Below is a small trained network, with its code and all its weights. Each question gives an input and a class and asks what happens when units are switched off, that is, made to give their printed mean instead of their output.

import numpy as np


def w(rows, s, z=0):
    codes = np.array(rows[::2]) - 128.0
    scale = np.full(codes.shape[1], s)
    scale[-1] = z or s
    return codes * scale


def f(y):
    return y / 2 * (1 + np.tanh(0.7978845608 * (y + 0.044715 * y**3)))


def log_softmax(a):
    a = a - a.max(-1, keepdims=True)
    return a - np.log(np.exp(a).sum(-1, keepdims=True))


def net(x, mask):
    res = np.array(x, float).reshape(1, 6) / 4 @ E
    y = f(res @ A[0][:, :-1].T + A[0][:, -1])
    res = res + np.where(mask, y, B[0][:, -1]) @ B[0][:, :-1]
    return log_softmax(res[-1] @ U[:, :-1].T + U[:, -1])


A, B = {}, {}
E = w([
[128,129,130],'x0',
[212,241,26],'x1',
[254,88,165],'x2',
[128,128,128],'x3',
[128,129,128],'x4',
[117,205,238],'x5',
],0.0071)
A[0] = w([
[127,176,174,88],'n0',
[138,151,167,78],'n1',
[165,95,141,131],'n2',
[86,71,135,123],'n3',
[124,104,98,57],'n4',
[166,134,129,62],'n5',
[215,109,108,144],'n6',
[114,93,81,82],'n7',
[132,157,161,134],'n8',
[153,66,81,94],'n9',
[137,152,170,176],'n10',
[89,91,87,102],'n11',
[194,89,157,109],'n12',
[151,176,188,92],'n13',
[98,63,155,47],'n14',
[67,103,128,109],'n15',
[138,175,90,68],'n16',
[116,107,125,192],'n17',
[32,140,96,94],'n18',
[148,170,210,100],'n19',
[66,148,104,80],'n20',
[138,88,83,244],'n21',
[127,185,52,124],'n22',
[113,169,156,75],'n23',
[126,66,77,173],'n24',
[121,59,80,98],'n25',
[144,111,151,98],'n26',
[243,73,190,97],'n27',
[128,114,154,66],'n28',
[117,82,162,80],'n29',
[129,179,82,81],'n30',
[131,169,161,87],'n31',
[186,90,150,79],'n32',
[140,61,170,121],'n33',
[172,105,136,82],'n34',
[151,80,57,102],'n35',
[247,187,85,100],'n36',
[96,75,146,83],'n37',
[167,148,174,109],'n38',
[147,173,105,76],'n39',
[126,155,166,76],'n40',
[139,90,52,100],'n41',
[153,144,105,118],'n42',
[76,109,197,131],'n43',
[96,56,119,154],'n44',
[112,114,60,57],'n45',
[94,84,155,79],'n46',
],0.015,0.011)
B[0] = w([
[87,50,133,147],'n0',
[109,81,112,128],'n1',
[130,148,111,160],'n2',
[182,114,140,180],'n3',
[77,45,83,118],'n4',
[155,85,53,123],'n5',
[123,145,132,207],'n6',
[92,112,126,135],'n7',
[84,110,167,153],'n8',
[64,101,138,161],'n9',
[82,161,159,191],'n10',
[121,130,131,147],'n11',
[118,179,54,177],'n12',
[93,97,144,158],'n13',
[171,77,131,155],'n14',
[191,141,78,163],'n15',
[169,76,121,144],'n16',
[160,167,173,190],'n17',
[122,181,13,176],'n18',
[86,104,146,176],'n19',
[143,129,1,144],'n20',
[94,190,184,255],'n21',
[207,100,179,194],'n22',
[71,67,97,132],'n23',
[67,152,166,203],'n24',
[90,93,171,162],'n25',
[139,122,112,129],'n26',
[110,177,50,225],'n27',
[135,61,88,120],'n28',
[172,90,109,151],'n29',
[174,93,136,153],'n30',
[87,39,122,135],'n31',
[112,118,18,152],'n32',
[196,126,127,190],'n33',
[86,104,28,135],'n34',
[76,110,150,171],'n35',
[162,87,165,236],'n36',
[166,81,110,157],'n37',
[72,138,107,152],'n38',
[179,44,117,141],'n39',
[108,62,124,129],'n40',
[84,102,164,166],'n41',
[156,116,131,145],'n42',
[165,142,130,215],'n43',
[164,138,181,199],'n44',
[121,108,131,136],'n45',
[188,81,124,156],'n46',
],0.0072,0.0094)
U = w([
[189,76,117,43],'0',
[103,142,9,139],'1',
[119,167,149,254],'2',
[47,77,138,22],'3',
[133,176,150,182],'4',
[129,179,152,155],'5',
],0.016,0.0056)

Each question gives the input, the list of numbers given to net, and the class t.
The units are the neurons (one row each of A and B). Each row of codes is followed by its name. A weight is (code - 128) times the scale printed after its matrix; where a second scale follows, it is the last column's (A, B and U).
mask holds one flag per neuron, in row order. A switched-off neuron (its flag False) gives its mean, the last column of its row in B, instead of its output. The means were averaged over made-up inputs and are rounded, as every weight is.
A unit's drop is (log p(t) with every unit on - log p(t) with that unit switched off) / (log p(t) with every unit on - log p(t) with every unit switched off).
The circuit of an input: a set's keep is (log p(t) with only the set's units on - log p(t) with every unit switched off) / (log p(t) with every unit on - log p(t) with every unit switched off). Starting from the 12 units with the biggest drops (on a tie, the unit counted first), units are removed one at a time, each time the one whose removal leaves the highest keep (on an exact tie, the one counted first), for as long as the keep stays at least 0.8.
units of the circuit, in order: the units of the circuit, biggest drop first
k most important neurons: the k neurons with the biggest drops, biggest first
drop of u: that unit's drop, to one decimal
input [5,5,4,4,-5,4], class 0: units of the circuit, in order : [n36]
input [-2,6,-8,4,0,4], class 1: 2 most important neurons : [n18, n20]
input [-5,-7,7,2,-7,8], class 3: units of the circuit, in order : [n19, n13]
input [2,5,-4,-8,-8,-4], class 4: 2 most important neurons : [n21, n22]
input [5,-5,0,4,-2,7], class 3: 2 most important neurons : [n19, n0]
input [3,-3,6,-4,-5,0], class 1: 3 most important neurons : [n27, n32, n12]
input [2,-5,-8,-7,5,2], class 1: 2 most important neurons : [n18, n20]
input [4,-6,-6,-8,-2,-3], class 4: units of the circuit, in order : [n44, n17]
input [2,4,-6,-4,1,3], class 1: units of the circuit, in order : [n18, n20]
input [7,-8,-2,-6,-4,-8], class 0: 2 most important neurons : [n3, n15]
input [2,6,0,0,-5,-5], class 0: 2 most important neurons : [n22, n36]
input [7,1,6,-6,1,-8], class 3: drop of n26 : 0.0
input [1,1,6,-4,-6,4], class 1: drop of n27 : 0.3
input [1,-2,-8,-5,-6,-1], class 1: units of the circuit, in order : [n18]
input [-6,0,6,-2,-4,5], class 1: drop of n27 : 0.3
